Below is a small trained network, with its code and all its weights. Each question gives an input and a target symbol and asks what happens when units are switched off, that is, made to give their printed mean instead of their output.

import numpy as np


def w(rows, s, z=0):
    codes = np.array(rows[::2]) - 128.0
    scale = np.full(codes.shape[1], s)
    scale[-1] = z or s
    return codes * scale


def norm(h):
    return h / np.sqrt((h * h).mean(-1, keepdims=True) + 1e-5)


def f(y):
    return y / 2 * (1 + np.tanh(0.7978845608 * (y + 0.044715 * y**3)))


def softmax(a):
    e = np.exp(a - a.max(-1, keepdims=True))
    return e / e.sum(-1, keepdims=True)


def log_softmax(a):
    a = a - a.max(-1, keepdims=True)
    return a - np.log(np.exp(a).sum(-1, keepdims=True))


def net(x, mask):
    ids = ['ΓΠΣΦβεζηλμξτω'.index(c) for c in x.split()]
    T = len(ids)
    res = E[ids] + P[:T]
    q, k, v = (norm(res) @ M[0].T for M in (Q, K, V))
    z = softmax(np.where(np.tri(T) > 0, q @ k.T / 4**0.5, -1e9)) @ v
    res = res + np.where(mask[0], z, O[0][:, -1]) @ O[0][:, :-1]
    y = f(norm(res) @ A[0][:, :-1].T + A[0][:, -1])
    res = res + np.where(mask[1:13], y, B[0][:, -1]) @ B[0][:, :-1]
    return log_softmax(norm(res)[-1] @ U[:, :-1].T + U[:, -1])


Q, K, V, O, A, B = {}, {}, {}, {}, {}, {}
E = w([
[111,85,146,92,148,144,37,60,141,170],'Γ',
[88,62,131,82,170,157,186,127,160,141],'Π',
[102,131,166,185,131,125,54,85,145,78],'Σ',
[110,159,139,113,122,166,190,131,152,222],'Φ',
[88,147,97,136,89,181,127,233,75,144],'β',
[148,84,109,87,199,203,80,11,132,141],'ε',
[124,139,63,135,165,108,86,58,178,136],'ζ',
[209,162,109,127,198,143,73,90,122,119],'η',
[143,160,166,207,132,118,62,97,145,126],'λ',
[176,114,93,127,3,118,113,65,168,130],'μ',
[125,183,230,79,222,93,80,255,151,111],'ξ',
[216,86,160,137,106,91,158,48,101,110],'τ',
[141,136,113,183,164,149,164,106,47,123],'ω',
],0.023)
P = w([
[160,208,247,254,156,225,122,57,177,157],'0',
[146,151,210,216,175,191,106,97,162,130],'1',
[103,136,175,153,184,188,120,114,161,111],'2',
[97,127,162,123,183,176,123,119,161,102],'3',
[107,118,147,107,189,160,127,133,152,115],'4',
[128,112,118,104,183,150,143,141,139,133],'5',
[123,114,101,87,191,132,144,139,144,137],'6',
[133,121,81,77,187,121,162,140,129,145],'7',
[123,108,91,62,183,114,166,129,148,126],'8',
],0.0099)
Q[0] = w([
[113,129,141,28,178,191,225,143,175,247],'head 0',
[100,128,115,103,112,121,126,149,150,134],'head 0',
[94,159,62,82,152,120,141,253,72,56],'head 0',
[133,117,150,87,140,187,147,96,132,170],'head 0',
],0.011)
K[0] = w([
[219,127,80,18,149,79,97,85,109,163],'head 0',
[83,76,47,78,111,107,83,126,124,166],'head 0',
[90,121,94,161,140,141,150,147,73,111],'head 0',
[155,76,40,68,92,89,88,1,114,140],'head 0',
],0.0096)
V[0] = w([
[134,82,177,156,58,107,95,67,74,151],'head 0',
[187,177,125,184,184,145,189,118,90,41],'head 0',
[156,139,250,58,66,107,117,163,2,132],'head 0',
[73,165,111,156,38,106,229,168,81,89],'head 0',
],0.0063)
O[0] = w([
[156,116,156,1,71,100,201,128,21,146,164],'head 0',
[126,51,79,131,78,129,81,206,223,129,171],'head 0',
[239,70,158,72,225,216,144,87,189,159,71],'head 0',
[150,149,193,145,56,119,210,149,112,149,2],'head 0',
],0.0099,0.0064)
A[0] = w([
[143,46,132,140,152,128,165,160,186,111,98],'neuron 0',
[88,167,185,125,145,136,136,128,159,167,70],'neuron 1',
[140,147,89,139,81,123,161,73,107,184,91],'neuron 2',
[162,160,120,40,130,112,99,116,102,122,116],'neuron 3',
[154,155,132,142,171,167,114,9,46,144,167],'neuron 4',
[150,148,87,164,93,106,107,73,230,70,150],'neuron 5',
[94,105,132,98,152,86,163,179,130,150,58],'neuron 6',
[154,130,149,168,210,102,143,116,65,130,188],'neuron 7',
[82,159,88,132,180,140,121,52,92,89,184],'neuron 8',
[157,131,113,167,152,182,35,37,52,81,194],'neuron 9',
[63,138,177,125,137,82,185,126,41,135,16],'neuron 10',
[170,191,148,185,170,184,115,39,109,150,252],'neuron 11',
],0.012,0.0031)
B[0] = w([
[90,158,134,124,111,85,191,123,77,103,166],'neuron 0',
[132,140,97,194,196,34,162,62,101,62,187],'neuron 1',
[82,66,197,154,188,77,84,158,102,108,175],'neuron 2',
[131,109,72,196,185,57,209,181,123,98,174],'neuron 3',
[169,111,55,147,81,186,48,141,162,77,236],'neuron 4',
[239,141,148,42,168,223,114,139,124,71,178],'neuron 5',
[127,218,133,96,58,192,133,62,120,167,149],'neuron 6',
[98,174,206,83,172,161,54,83,212,118,188],'neuron 7',
[254,23,218,106,70,115,96,177,60,151,230],'neuron 8',
[201,44,211,33,140,129,71,143,116,52,254],'neuron 9',
[85,188,145,134,45,238,102,96,141,61,154],'neuron 10',
[180,147,123,70,113,63,73,108,160,151,246],'neuron 11',
],0.0089,0.0095)
U = w([
[210,114,150,123,92,191,77,111,119,111,182],'Γ',
[143,72,140,139,167,96,157,118,41,62,92],'Π',
[169,122,3,169,99,105,176,122,74,71,167],'Σ',
[124,165,138,161,183,91,116,97,148,135,236],'Φ',
[112,97,133,142,116,147,118,102,132,141,2],'β',
[111,93,117,122,110,99,88,130,73,201,22],'ε',
[66,140,131,121,50,73,87,210,135,119,161],'ζ',
[83,117,84,125,140,165,106,155,197,119,169],'η',
[177,148,134,172,75,128,151,172,129,147,128],'λ',
[120,187,144,106,65,166,141,82,101,101,126],'μ',
[125,126,111,130,103,116,128,128,128,122,23],'ξ',
[153,127,124,67,135,127,199,109,141,176,99],'τ',
[124,102,157,138,83,107,135,134,137,146,37],'ω',
],0.011,0.0032)

Each question gives the input, a string of symbols that net reads in full, and the target symbol t.
The units are the heads (4 rows each of Q, K, V and O) and the neurons (one row each of A and B). Each row of codes is followed by its name. A weight is (code - 128) times the scale printed after its matrix; where a second scale follows, it is the last column's (O, A, B and U).
mask holds one flag per unit, heads first, then neurons. A switched-off unit (its flag False) gives its mean, the last column of its rows in O or B, instead of its output. The means were averaged over made-up inputs and are rounded, as every weight is.
A unit's drop is (log p(t) with every unit on - log p(t) with that unit switched off) / (log p(t) with every unit on - log p(t) with every unit switched off).
The circuit of an input: a set's keep is (log p(t) with only the set's units on - log p(t) with every unit switched off) / (log p(t) with every unit on - log p(t) with every unit switched off). Starting from the 12 units with the biggest drops (on a tie, the unit counted first), units are removed one at a time, each time the one whose removal leaves the highest keep (on an exact tie, the one counted first), for as long as the keep stays at least 0.8.
circuit, biggest first: the units of the circuit, biggest drop first
unit that matters most: the unit with the biggest drop
top k neurons: the k neurons with the biggest drops, biggest first
drop of u: that unit's drop, to one decimal
input μ η Φ τ ω Φ ω ω, target Σ: top 4 neurons -> [neuron 9; neuron 8; neuron 2; neuron 0]
input τ Φ Φ Φ ω ξ, target ζ: circuit, biggest first -> [head 0; neuron 5; neuron 0; neuron 9]
input τ Φ Σ Φ Φ β β, target λ: circuit, biggest first -> [head 0; neuron 9]
input Φ Φ ω Φ ω τ μ ξ Π, target μ: circuit, biggest first -> [head 0; neuron 10; neuron 6]
input Γ λ τ Φ Φ Φ ω μ ξ, target ζ: circuit, biggest first -> [head 0; neuron 5; neuron 9]
input Φ ω Φ Σ ξ, target Φ: circuit, biggest first -> [neuron 8; neuron 9]
input ω ξ Φ, target Φ: unit that matters most -> neuron 1
input τ ω ω ω, target Σ: circuit, biggest first -> [head 0; neuron 9; neuron 8; neuron 0]
input μ β ω ω μ, target Π: top 3 neurons -> [neuron 2; neuron 3; neuron 11]
input ω ω Φ Φ Φ, target Φ: top 2 neurons -> [neuron 1; neuron 9]
input Γ Φ ξ Φ ω Γ μ Φ, target μ: top 2 neurons -> [neuron 10; neuron 9]
input τ Γ Φ μ Σ Φ τ τ ω, target Γ: top 2 neurons -> [neuron 7; neuron 1]
input Φ Φ Π, target Π: top 2 neurons -> [neuron 8; neuron 4]
input Φ ξ μ Φ ω ω Φ ω μ, target Π: top 2 neurons -> [neuron 2; neuron 3]
input τ Φ Π τ β Φ β Φ τ, target Σ: top neuron -> [neuron 9]
input Φ ω Φ Φ Φ Φ ε Π, target ε: drop of neuron 8 -> 0.3
input Φ ω ε β ω Φ, target ε: drop of head 0 -> 0.8
input Σ Φ Φ ζ Φ Φ Φ, target ζ: drop of head 0 -> 1.2
input μ Σ Φ μ μ τ ζ Σ Π, target ζ: drop of neuron 8 -> 0.1
